X = [134 156 135 144 111 146 135 121 123 129 132 121 143 128]
X[0] => 134
X[2] => 135
X[7] => 121
X[12] => 143

grid =
[[124 127 114 129 133 121 109 131]
 [132 121 118 120 134 121 113 139]
 [131 125 116 133 130 139 125 132]
 [127 134 116 139 137 134 121 132]
 [136 122 120 140 130 133 114 146]
 [143 144 118 137 143 128 121 141]
 [118 128 114 126 135 118 108 127]
 [131 124 123 121 139 138 126 139]
 [132 128 111 127 131 122 116 129]
 [121 126 124 151 147 132 126 141]
 [135 117 121 120 134 134 126 140]
 [123 122 127 108 152 128 127 140]
 [127 135 118 144 144 123 118 137]]
Indices start at 0.
row 0 col 0 = 124
row 1 col 4 = 134
row 3 col 7 = 132
row 7 col 4 = 139
row 2 col 7 = 132
row 0 col 7 = 131
row 4 col 6 = 114
row 1 col 6 = 113
row 6 col 4 = 135
row 2 col 2 = 116
row 1 col 7 = 139
row 5 col 1 = 144
row 0 col 3 = 129
row 11 col 4 = 152
row 5 col 0 = 143
row 11 col 2 = 127
row 5 col 2 = 118
row 9 col 7 = 141
row 0 col 4 = 133
row 10 col 7 = 140
row 5 col 3 = 137
row 12 col 5 = 123
row 6 col 6 = 108
row 4 col 4 = 130
row 6 col 5 = 118
row 10 col 3 = 120
row 4 col 5 = 133
row 2 col 3 = 133
row 5 col 6 = 121
row 4 col 3 = 140
row 6 col 3 = 126
row 3 col 4 = 137

data = [139, 145, 138, 140, 144, 139, 145, 142, 150, 147, 140, 146, 138, 140, 144]
data[0] -> 139
data[13] -> 140
data[11] -> 146
data[9] -> 147
data[7] -> 142
data[8] -> 150
data[12] -> 138

B =
[[117 117 136 119 155 140 116 123 104 151 123 123 127 128 136 123]
 [125 118 137 118 151 144 121 135 108 150 128 129 138 131 131 115]
 [120 118 136 118 153 143 118 130 105 151 126 126 132 129 134 119]
 [116 129 143 106 132 140 107 117 116 119 125 145 126 128 108 138]
 [116 129 147 101 126 144 115 113 118 120 121 134 113 130 111 150]
 [137 128 141 117 113 147 143 145 133 128 132 135 134 138 112 124]
 [116 129 145 102 129 143 110 115 117 119 123 140 120 130 109 144]
 [144 128 141 118 112 141 140 138 135 123 134 136 135 140 110 126]]
B[0][0]: 117
B[5][5]: 147
B[:, 10]: [123, 128, 126, 125, 121, 132, 123, 134]
B[:, 12]: [127, 138, 132, 126, 113, 134, 120, 135]
B[6][8]: 117
B[3][13]: 128
B[6][5]: 143
B[2][1]: 118
B[1][1]: 118
B[4][9]: 120
B[6][6]: 110
B[5][12]: 134
B[5][8]: 133
B[1][15]: 115
B[6][3]: 102
B[0][1]: 117
B[5]: [137, 128, 141, 117, 113, 147, 143, 145, 133, 128, 132, 135, 134, 138, 112, 124]
B[2][12]: 132
B[7][14]: 110
B[7]: [144, 128, 141, 118, 112, 141, 140, 138, 135, 123, 134, 136, 135, 140, 110, 126]
B[4]: [116, 129, 147, 101, 126, 144, 115, 113, 118, 120, 121, 134, 113, 130, 111, 150]
B[4][10]: 121
B[3][7]: 117
B[3]: [116, 129, 143, 106, 132, 140, 107, 117, 116, 119, 125, 145, 126, 128, 108, 138]
B[6]: [116, 129, 145, 102, 129, 143, 110, 115, 117, 119, 123, 140, 120, 130, 109, 144]
B[5][9]: 128
B[3][0]: 116
B[6][14]: 109
B[0][8]: 104
B[0][6]: 116
B[6][13]: 130
B[5][14]: 112
B[:, 11]: [123, 129, 126, 145, 134, 135, 140, 136]

m =
[[110 115 110 137 104 134 104 107 147 147]
 [127 131 130 126 133 129 131 129 125 127]
 [137 137 127 133 133 120 124 129 115 125]
 [144 125 117 120 143 135 133 137 106 124]
 [140 125 129 116 142 130 142 135 119 128]
 [137 132 134 123 136 121 139 137 122 120]
 [138 141 134 133 133 116 123 129 121 124]
 [118 114 111 127 114 143 121 119 140 145]
 [130 137 126 135 122 120 121 125 130 125]
 [118 141 122 149 109 112 102 110 137 136]
 [145 125 121 118 137 136 135 135 119 131]
 [124 120 121 122 125 138 132 127 134 135]]
m[0,0]	110
m[3,2]	117
m[5,9]	120
m[1,9]	127
m[11,2]	121
m[7]	[118, 114, 111, 127, 114, 143, 121, 119, 140, 145]
m[1,4]	133
m[4,8]	119
m[:, 9]	[147, 127, 125, 124, 128, 120, 124, 145, 125, 136, 131, 135]
m[10,4]	137
m[8]	[130, 137, 126, 135, 122, 120, 121, 125, 130, 125]
m[:, 1]	[115, 131, 137, 125, 125, 132, 141, 114, 137, 141, 125, 120]
m[:, 5]	[134, 129, 120, 135, 130, 121, 116, 143, 120, 112, 136, 138]
m[4,1]	125
m[:, 3]	[137, 126, 133, 120, 116, 123, 133, 127, 135, 149, 118, 122]
m[10,1]	125
m[3,7]	137
m[8,3]	135
m[3,5]	135
m[8,6]	121
m[2,7]	129
m[:, 6]	[104, 131, 124, 133, 142, 139, 123, 121, 121, 102, 135, 132]
m[4,3]	116
m[7,3]	127
m[:, 7]	[107, 129, 129, 137, 135, 137, 129, 119, 125, 110, 135, 127]
m[10,8]	119
m[3,4]	143
m[:, 4]	[104, 133, 133, 143, 142, 136, 133, 114, 122, 109, 137, 125]
m[3,8]	106
m[3]	[144, 125, 117, 120, 143, 135, 133, 137, 106, 124]
m[5,8]	122
m[2,0]	137
m[1,6]	131
m[:, 8]	[147, 125, 115, 106, 119, 122, 121, 140, 130, 137, 119, 134]
m[6,4]	133

M =
[[115 109 109 137 104 140 101 102]
 [130 130 134 120 133 126 143 139]]
M[0, 0] -> 115
M[0, 4] -> 104
M[1, 4] -> 133
M[0, 7] -> 102
M[1, 5] -> 126
M[:, 1] -> [109, 130]

W = [123 132 131 120 134 144 104 138 125 105 114 139 124]
W[-13] -> 123
W[2] -> 131
W[1] -> 132

A =
[[116 119 121 136 139 124 100 129 136 134 136]
 [124 130 143 137 148 139 115 125 141 113 136]
 [131 136 134 135 135 134 126 136 115 135 141]]
Rows and columns are counted from 0.
(0, 0)	116
(0, 2)	121
(0, 4)	139
(1, 3)	137
(0, 10)	136
(1, 5)	139
(2, 6)	126
(1, 9)	113
(1, 4)	148
(1, 8)	141
(1, 1)	130
(2, 2)	134
